Here is a tiny trained network, its code and every weight. The questions are about switching its units off for an input and a target symbol, where a switched-off unit gives its printed mean instead of its output.

import numpy as np


def w(rows, s, z=0):
    codes = np.array(rows[::2]) - 128.0
    scale = np.full(codes.shape[1], s)
    scale[-1] = z or s
    return codes * scale


def f(y):
    return np.maximum(y, 0)


def softmax(a):
    e = np.exp(a - a.max(-1, keepdims=True))
    return e / e.sum(-1, keepdims=True)


def log_softmax(a):
    a = a - a.max(-1, keepdims=True)
    return a - np.log(np.exp(a).sum(-1, keepdims=True))


def net(x, mask):
    ids = ['αβγδηθλμξστφ'.index(c) for c in x.split()]
    T = len(ids)
    res = E[ids] + P[:T]
    r = res
    for j in range(3):
        rows = slice(4 * j, 4 * j + 4)
        q, k, v = (r @ M[0][rows].T for M in (Q, K, V))
        z = softmax(np.where(np.tri(T) > 0, q @ k.T / 4**0.5, -1e9)) @ v
        o = O[0][rows]
        res = res + np.where(mask[j], z, o[:, -1]) @ o[:, :-1]
    y = f(res @ A[0][:, :-1].T + A[0][:, -1])
    res = res + np.where(mask[3:15], y, B[0][:, -1]) @ B[0][:, :-1]
    return log_softmax(res[-1] @ U[:, :-1].T + U[:, -1])


Q, K, V, O, A, B = {}, {}, {}, {}, {}, {}
E = w([
[101,66,151,202,163,128,179,163,113,98],'α',
[237,88,106,56,53,160,175,27,170,155],'β',
[150,184,158,99,111,12,92,142,200,165],'γ',
[60,155,186,122,164,93,217,115,183,119],'δ',
[182,25,194,191,64,58,144,187,85,173],'η',
[134,80,62,200,190,152,158,90,157,86],'θ',
[192,174,63,114,135,89,134,85,206,108],'λ',
[132,118,88,179,160,43,187,130,131,132],'μ',
[119,153,108,103,154,160,70,174,223,34],'ξ',
[194,141,53,131,166,22,137,226,133,168],'σ',
[136,60,165,132,165,170,253,42,181,167],'τ',
[198,21,179,120,102,182,76,209,100,51],'φ',
],0.0047)
P = w([
[52,114,127,85,55,109,131,161,186,127],'0',
[156,135,44,238,200,88,162,89,95,92],'1',
[173,149,130,183,202,126,123,82,74,131],'2',
[175,126,144,157,177,133,123,105,96,121],'3',
[177,97,141,151,159,122,143,136,128,114],'4',
[187,78,147,138,145,91,159,148,162,107],'5',
[181,63,145,127,136,92,173,165,196,97],'6',
[183,50,152,123,127,82,180,181,221,90],'7',
[177,39,159,91,103,82,192,200,245,100],'8',
[192,27,120,141,130,71,207,196,253,68],'9',
],0.0044)
Q[0] = w([
[211,39,118,155,140,57,196,169,235,59],'h1',
[216,44,117,146,142,51,196,165,244,53],'h1',
[42,211,137,109,110,204,57,93,11,202],'h1',
[211,42,121,152,131,52,193,168,232,71],'h1',
[191,33,133,135,133,63,191,195,253,46],'h2',
[72,217,125,118,110,193,65,60,10,212],'h2',
[186,35,133,137,143,59,193,196,251,40],'h2',
[98,181,119,89,50,197,88,49,51,205],'h2',
[67,192,131,113,119,197,61,96,32,177],'h3',
[196,70,120,156,172,56,192,163,223,68],'h3',
[55,191,136,94,97,203,58,98,37,176],'h3',
[61,194,129,104,115,202,55,94,32,176],'h3',
],0.0054)
K[0] = w([
[52,123,140,56,19,87,114,229,168,152],'h1',
[50,114,142,63,18,90,118,234,163,153],'h1',
[204,145,115,194,239,166,143,19,94,104],'h1',
[45,123,139,56,20,95,114,230,173,142],'h1',
[104,90,143,34,67,110,193,147,253,209],'h2',
[142,171,113,220,192,146,61,114,4,42],'h2',
[113,84,139,34,63,110,196,146,252,210],'h2',
[77,181,128,214,187,128,50,154,27,34],'h2',
[91,208,81,210,170,100,139,54,29,188],'h3',
[192,41,181,56,89,162,120,198,207,74],'h3',
[69,209,80,200,156,94,143,54,43,193],'h3',
[84,206,84,209,164,99,140,55,30,191],'h3',
],0.0055)
V[0] = w([
[228,93,87,156,101,91,83,173,99,175],'h1',
[105,179,189,88,95,55,111,133,140,202],'h1',
[104,70,255,140,49,144,92,191,100,117],'h1',
[94,214,105,24,143,109,83,120,181,94],'h1',
[209,120,57,37,19,166,100,70,130,145],'h2',
[135,125,135,48,65,208,105,28,164,95],'h2',
[96,94,33,163,174,190,166,97,124,68],'h2',
[100,103,236,96,144,166,193,57,139,168],'h2',
[147,112,178,98,133,166,42,193,147,65],'h3',
[142,174,128,95,86,55,140,69,133,191],'h3',
[90,163,67,171,137,60,187,68,122,188],'h3',
[84,184,14,133,200,102,104,127,156,89],'h3',
],0.0057)
O[0] = w([
[39,232,97,130,48,129,226,122,54,70,208],'h1',
[200,199,169,118,178,246,194,199,123,103,149],'h1',
[69,211,80,131,153,196,91,94,92,240,183],'h1',
[231,83,254,62,237,132,127,103,91,61,153],'h1',
[98,209,205,239,83,74,122,78,88,58,75],'h2',
[124,147,242,225,161,103,33,46,146,83,30],'h2',
[102,14,99,126,97,28,57,92,186,131,152],'h2',
[210,120,150,238,170,188,21,138,194,235,124],'h2',
[93,141,173,43,179,109,118,56,41,132,240],'h3',
[184,186,152,200,106,187,192,191,163,73,1],'h3',
[164,102,89,174,87,163,161,206,224,88,7],'h3',
[158,26,150,59,133,78,148,158,180,28,99],'h3',
],0.0056,0.00065)
A[0] = w([
[93,44,140,129,92,18,79,88,167,145,196],'n1',
[193,92,253,188,182,79,106,103,149,94,195],'n2',
[125,193,198,174,161,118,145,87,79,95,252],'n3',
[208,54,105,136,174,122,82,149,221,210,182],'n4',
[161,110,152,77,218,126,138,77,58,164,220],'n5',
[104,107,113,101,57,71,204,168,148,20,185],'n6',
[109,127,125,36,115,98,199,116,47,70,209],'n7',
[225,111,160,79,198,201,206,188,148,91,193],'n8',
[61,98,98,48,129,52,114,74,115,179,236],'n9',
[222,103,134,88,238,156,132,124,112,195,193],'n10',
[152,162,46,213,87,166,179,192,255,138,202],'n11',
[147,41,151,84,76,28,181,154,138,35,172],'n12',
],0.0044,0.0028)
B[0] = w([
[74,31,108,128,112,23,67,59,149,118,226],'n1',
[185,111,237,178,170,108,57,85,133,75,238],'n2',
[65,254,213,193,154,149,120,45,58,99,210],'n3',
[181,33,109,118,161,137,50,153,195,194,237],'n4',
[133,162,166,28,226,139,95,83,39,174,220],'n5',
[111,88,97,116,41,67,199,150,149,29,229],'n6',
[79,146,105,28,115,89,186,102,32,80,218],'n7',
[199,143,163,56,173,201,182,206,136,98,253],'n8',
[34,105,64,73,141,57,93,61,90,175,230],'n9',
[193,122,156,43,230,191,78,157,90,200,221],'n10',
[142,146,49,216,39,202,147,228,238,191,239],'n11',
[154,33,134,89,97,43,147,132,140,37,253],'n12',
],0.0043,0.0034)
U = w([
[142,126,69,94,98,105,166,186,120,126,116],'α',
[121,192,212,253,101,110,95,87,129,92,126],'β',
[172,195,187,105,193,226,183,175,107,105,91],'γ',
[198,99,147,128,185,177,77,157,179,213,98],'δ',
[70,211,67,151,70,215,162,157,107,197,250],'η',
[111,94,155,106,139,85,98,101,161,52,122],'θ',
[126,147,150,115,81,138,195,137,106,61,70],'λ',
[166,125,120,171,83,130,103,140,168,125,128],'μ',
[133,106,168,74,186,97,82,76,25,131,164],'ξ',
[101,82,97,126,52,90,169,131,153,110,97],'σ',
[101,98,82,167,118,138,66,139,178,176,142],'τ',
[46,189,100,108,160,113,98,59,82,204,137],'φ',
],0.0057,0.0023)

Each question gives the input, a string of symbols that net reads in full, and the target symbol t.
The units are the heads (4 rows each of Q, K, V and O) and the neurons (one row each of A and B). Each row of codes is followed by its name. A weight is (code - 128) times the scale printed after its matrix; where a second scale follows, it is the last column's (O, A, B and U).
mask holds one flag per unit, heads first, then neurons. A switched-off unit (its flag False) gives its mean, the last column of its rows in O or B, instead of its output. The means were averaged over made-up inputs and are rounded, as every weight is.
A unit's drop is (log p(t) with every unit on - log p(t) with that unit switched off) / (log p(t) with every unit on - log p(t) with every unit switched off).
The circuit of an input: a set's keep is (log p(t) with only the set's units on - log p(t) with every unit switched off) / (log p(t) with every unit on - log p(t) with every unit switched off). Starting from the 12 units with the biggest drops (on a tie, the unit counted first), units are removed one at a time, each time the one whose removal leaves the highest keep (on an exact tie, the one counted first), for as long as the keep stays at least 0.8.
units of the circuit, in order: the units of the circuit, biggest drop first
top k neurons: the k neurons with the biggest drops, biggest first
which heads matter: for each layer, one digit per head in row order, 1 if its drop is at least 0.15 and else 0, layers parted by /
drop when u is switched off: that unit's drop, to one decimal
input δ θ σ ξ σ φ τ μ φ σ, target ξ: which heads matter	001
input ξ ξ μ δ σ ξ λ φ τ δ, target ξ: units of the circuit, in order	(h3; h1; n11; n5)
input σ λ β ξ θ δ ξ δ φ β, target ξ: units of the circuit, in order	(h3; n11; n5)
input ξ μ μ γ γ α ξ θ, target ξ: units of the circuit, in order	(h3; h1; n11; n5)
input σ η σ σ, target α: which heads matter	011
input β ξ θ φ ξ ξ σ θ β η, target β: which heads matter	010
input φ λ σ φ θ, target φ: which heads matter	101
input θ θ μ, target σ: which heads matter	111
input θ φ α τ η λ δ τ τ, target δ: which heads matter	010
input γ ξ λ λ σ τ, target γ: top neuron	(n8)
input γ θ φ α δ λ θ σ φ η, target ξ: which heads matter	001
input β δ λ ξ θ φ ξ θ β δ, target β: which heads matter	010
input γ μ δ θ δ β δ γ μ τ, target γ: which heads matter	100
input η μ τ λ τ τ η δ, target η: top neuron	(n11)
input γ σ μ λ γ φ, target γ: which heads matter	110
input ξ θ θ α φ φ μ, target ξ: which heads matter	001
input ξ ξ δ, target ξ: which heads matter	100
input τ θ μ τ, target δ: which heads matter	011
input δ γ θ, target δ: which heads matter	111
input β η ξ β λ θ, target β: which heads matter	010
input δ σ τ θ, target δ: top neuron	(n4)
input δ φ α θ ξ ξ γ θ φ ξ, target ξ: drop when h3 is switched off	1.5
input ξ φ λ σ ξ θ, target ξ: drop when h3 is switched off	0.4
input ξ ξ θ σ σ φ μ, target ξ: drop when n2 is switched off	0.0
input η η λ, target η: drop when h1 is switched off	0.4
